Below is a small trained network, with its code and all its weights. Each question gives an input and a target symbol and asks what happens when units are switched off, that is, made to give their printed mean instead of their output.

import numpy as np


def w(rows, s, z=0):
    codes = np.array(rows[::2]) - 128.0
    scale = np.full(codes.shape[1], s)
    scale[-1] = z or s
    return codes * scale


def f(y):
    return np.maximum(y, 0)


def softmax(a):
    e = np.exp(a - a.max(-1, keepdims=True))
    return e / e.sum(-1, keepdims=True)


def log_softmax(a):
    a = a - a.max(-1, keepdims=True)
    return a - np.log(np.exp(a).sum(-1, keepdims=True))


def net(x, mask):
    ids = ['γζημξστω'.index(c) for c in x.split()]
    T = len(ids)
    res = E[ids] + P[:T]
    u = 0
    for l in range(2):
        q, k, v = (res @ M[l].T for M in (Q, K, V))
        z = softmax(np.where(np.tri(T) > 0, q @ k.T / 3**0.5, -1e9)) @ v
        res = res + np.where(mask[u], z, O[l][:, -1]) @ O[l][:, :-1]
        u += 1
        y = f(res @ A[l][:, :-1].T + A[l][:, -1])
        res = res + np.where(mask[u : u + 12], y, B[l][:, -1]) @ B[l][:, :-1]
        u += 12
    return log_softmax(res[-1] @ U[:, :-1].T + U[:, -1])


Q, K, V, O, A, B = {}, {}, {}, {}, {}, {}
E = w([
[134,129,161],'γ',
[117,82,167],'ζ',
[93,159,82],'η',
[179,155,178],'μ',
[139,176,131],'ξ',
[159,116,177],'σ',
[60,90,96],'τ',
[152,7,77],'ω',
],0.021)
P = w([
[128,187,179],'0',
[103,156,153],'1',
[150,222,255],'2',
[141,233,179],'3',
[169,174,96],'4',
[142,234,45],'5',
[104,240,193],'6',
[110,235,38],'7',
[183,228,100],'8',
[172,188,165],'9',
],0.00066)
Q[0] = w([
[159,129,111],'L0H1',
[173,91,136],'L0H1',
[255,156,237],'L0H1',
],0.0097)
K[0] = w([
[182,161,149],'L0H1',
[81,152,165],'L0H1',
[117,255,179],'L0H1',
],0.0098)
V[0] = w([
[207,45,64],'L0H1',
[221,2,92],'L0H1',
[189,163,38],'L0H1',
],0.0053)
O[0] = w([
[235,254,4,209],'L0H1',
[162,216,45,253],'L0H1',
[227,167,173,72],'L0H1',
],0.0029,0.00047)
A[0] = w([
[151,36,68,251],'L0N1',
[28,45,173,110],'L0N2',
[126,53,201,186],'L0N3',
[89,71,64,76],'L0N4',
[133,245,145,202],'L0N5',
[167,180,196,149],'L0N6',
[144,254,136,94],'L0N7',
[113,127,146,37],'L0N8',
[117,59,52,123],'L0N9',
[126,74,208,168],'L0N10',
[191,1,125,89],'L0N11',
[251,73,100,179],'L0N12',
],0.0081,0.0026)
B[0] = w([
[89,55,166,212],'L0N1',
[110,106,31,198],'L0N2',
[188,98,105,225],'L0N3',
[61,173,167,187],'L0N4',
[168,189,98,254],'L0N5',
[140,171,174,217],'L0N6',
[160,182,81,218],'L0N7',
[151,141,108,128],'L0N8',
[77,147,159,195],'L0N9',
[251,47,70,216],'L0N10',
[113,38,159,188],'L0N11',
[89,157,253,197],'L0N12',
],0.0065,0.0042)
Q[1] = w([
[254,40,240],'L1H1',
[41,94,125],'L1H1',
[89,147,24],'L1H1',
],0.0051)
K[1] = w([
[255,165,46],'L1H1',
[133,120,136],'L1H1',
[102,122,151],'L1H1',
],0.0097)
V[1] = w([
[105,69,254],'L1H1',
[133,156,160],'L1H1',
[80,178,155],'L1H1',
],0.0052)
O[1] = w([
[124,51,255,254],'L1H1',
[122,171,150,133],'L1H1',
[103,153,148,124],'L1H1',
],0.0062,0.00096)
A[1] = w([
[50,107,144,93],'L1N1',
[234,129,176,113],'L1N2',
[146,211,175,127],'L1N3',
[85,124,94,85],'L1N4',
[75,194,212,197],'L1N5',
[75,119,166,130],'L1N6',
[110,144,70,88],'L1N7',
[123,198,85,130],'L1N8',
[110,118,134,129],'L1N9',
[73,89,55,1],'L1N10',
[166,65,178,141],'L1N11',
[2,23,159,170],'L1N12',
],0.011,0.0078)
B[1] = w([
[139,192,160,164],'L1N1',
[80,139,201,231],'L1N2',
[171,22,117,206],'L1N3',
[94,166,168,152],'L1N4',
[173,111,65,213],'L1N5',
[158,194,152,155],'L1N6',
[119,134,196,157],'L1N7',
[74,137,85,199],'L1N8',
[150,129,126,141],'L1N9',
[128,255,173,146],'L1N10',
[34,84,116,220],'L1N11',
[189,144,120,254],'L1N12',
],0.0085,0.009)
U = w([
[22,118,206,38],'γ',
[81,120,165,168],'ζ',
[122,129,153,48],'η',
[116,194,181,50],'μ',
[2,142,89,227],'ξ',
[198,104,193,253],'σ',
[243,123,52,190],'τ',
[109,35,95,32],'ω',
],0.0093,0.0031)

Each question gives the input, a string of symbols that net reads in full, and the target symbol t.
The units are the heads (3 rows each of Q, K, V and O) and the neurons (one row each of A and B). Each row of codes is followed by its name. A weight is (code - 128) times the scale printed after its matrix; where a second scale follows, it is the last column's (O, A, B and U).
mask holds one flag per unit, layer by layer, with each layer's heads first. A switched-off unit (its flag False) gives its mean, the last column of its rows in O or B, instead of its output. The means were averaged over made-up inputs and are rounded, as every weight is.
A unit's drop is (log p(t) with every unit on - log p(t) with that unit switched off) / (log p(t) with every unit on - log p(t) with every unit switched off).
The circuit of an input: a set's keep is (log p(t) with only the set's units on - log p(t) with every unit switched off) / (log p(t) with every unit on - log p(t) with every unit switched off). Starting from the 12 units with the biggest drops (on a tie, the unit counted first), units are removed one at a time, each time the one whose removal leaves the highest keep (on an exact tie, the one counted first), for as long as the keep stays at least 0.8.
units of the circuit, in order: the units of the circuit, biggest drop first
most important unit: the unit with the biggest drop
k most important neurons: the k neurons with the biggest drops, biggest first
top k neurons in layer l: the k neurons of layer l with the biggest drops, biggest first
drop of u: that unit's drop, to one decimal
input τ ω ξ μ ξ η η τ, target τ: units of the circuit, in order -> L0H1, L1N11
input ω σ σ η η μ, target τ: units of the circuit, in order -> L1H1, L0H1, L0N7
input μ η η σ η τ, target μ: 2 most important neurons -> L1N10, L1N12
input ω ζ τ η σ ζ, target τ: most important unit -> L0H1
input μ ω η ζ σ, target τ: top 3 neurons in layer 0 -> L0N7, L0N5, L0N1
input σ η μ ω μ σ η σ, target τ: units of the circuit, in order -> L1H1, L0H1, L0N7, L1N11
input γ ω τ μ ζ η μ τ η ξ, target τ: 2 most important neurons -> L1N11, L1N5
input μ η ζ η ω τ τ η τ τ, target τ: top 3 neurons in layer 1 -> L1N12, L1N2, L1N5
input ξ η η η σ, target γ: 3 most important neurons -> L1N11, L1N2, L0N10
input η ζ τ, target μ: 4 most important neurons -> L1N10, L1N12, L0N2, L1N1
input η η ζ σ, target γ: top 2 neurons in layer 0 -> L0N10, L0N3
input ω ξ τ μ σ η ξ, target τ: 2 most important neurons -> L1N5, L1N11
input σ η η ω, target σ: 2 most important neurons -> L1N12, L0N12
input μ ω σ η, target τ: units of the circuit, in order -> L0H1
input ζ ω η τ γ, target τ: 2 most important neurons -> L1N11, L1N2
input μ τ ζ η η η μ ξ μ ζ, target ω: drop of L1N11 -> 0.4
input η ζ η η η μ η ω η γ, target τ: drop of L0N7 -> 0.2
input ω η τ γ η μ μ ζ, target τ: drop of L1H1 -> 0.8
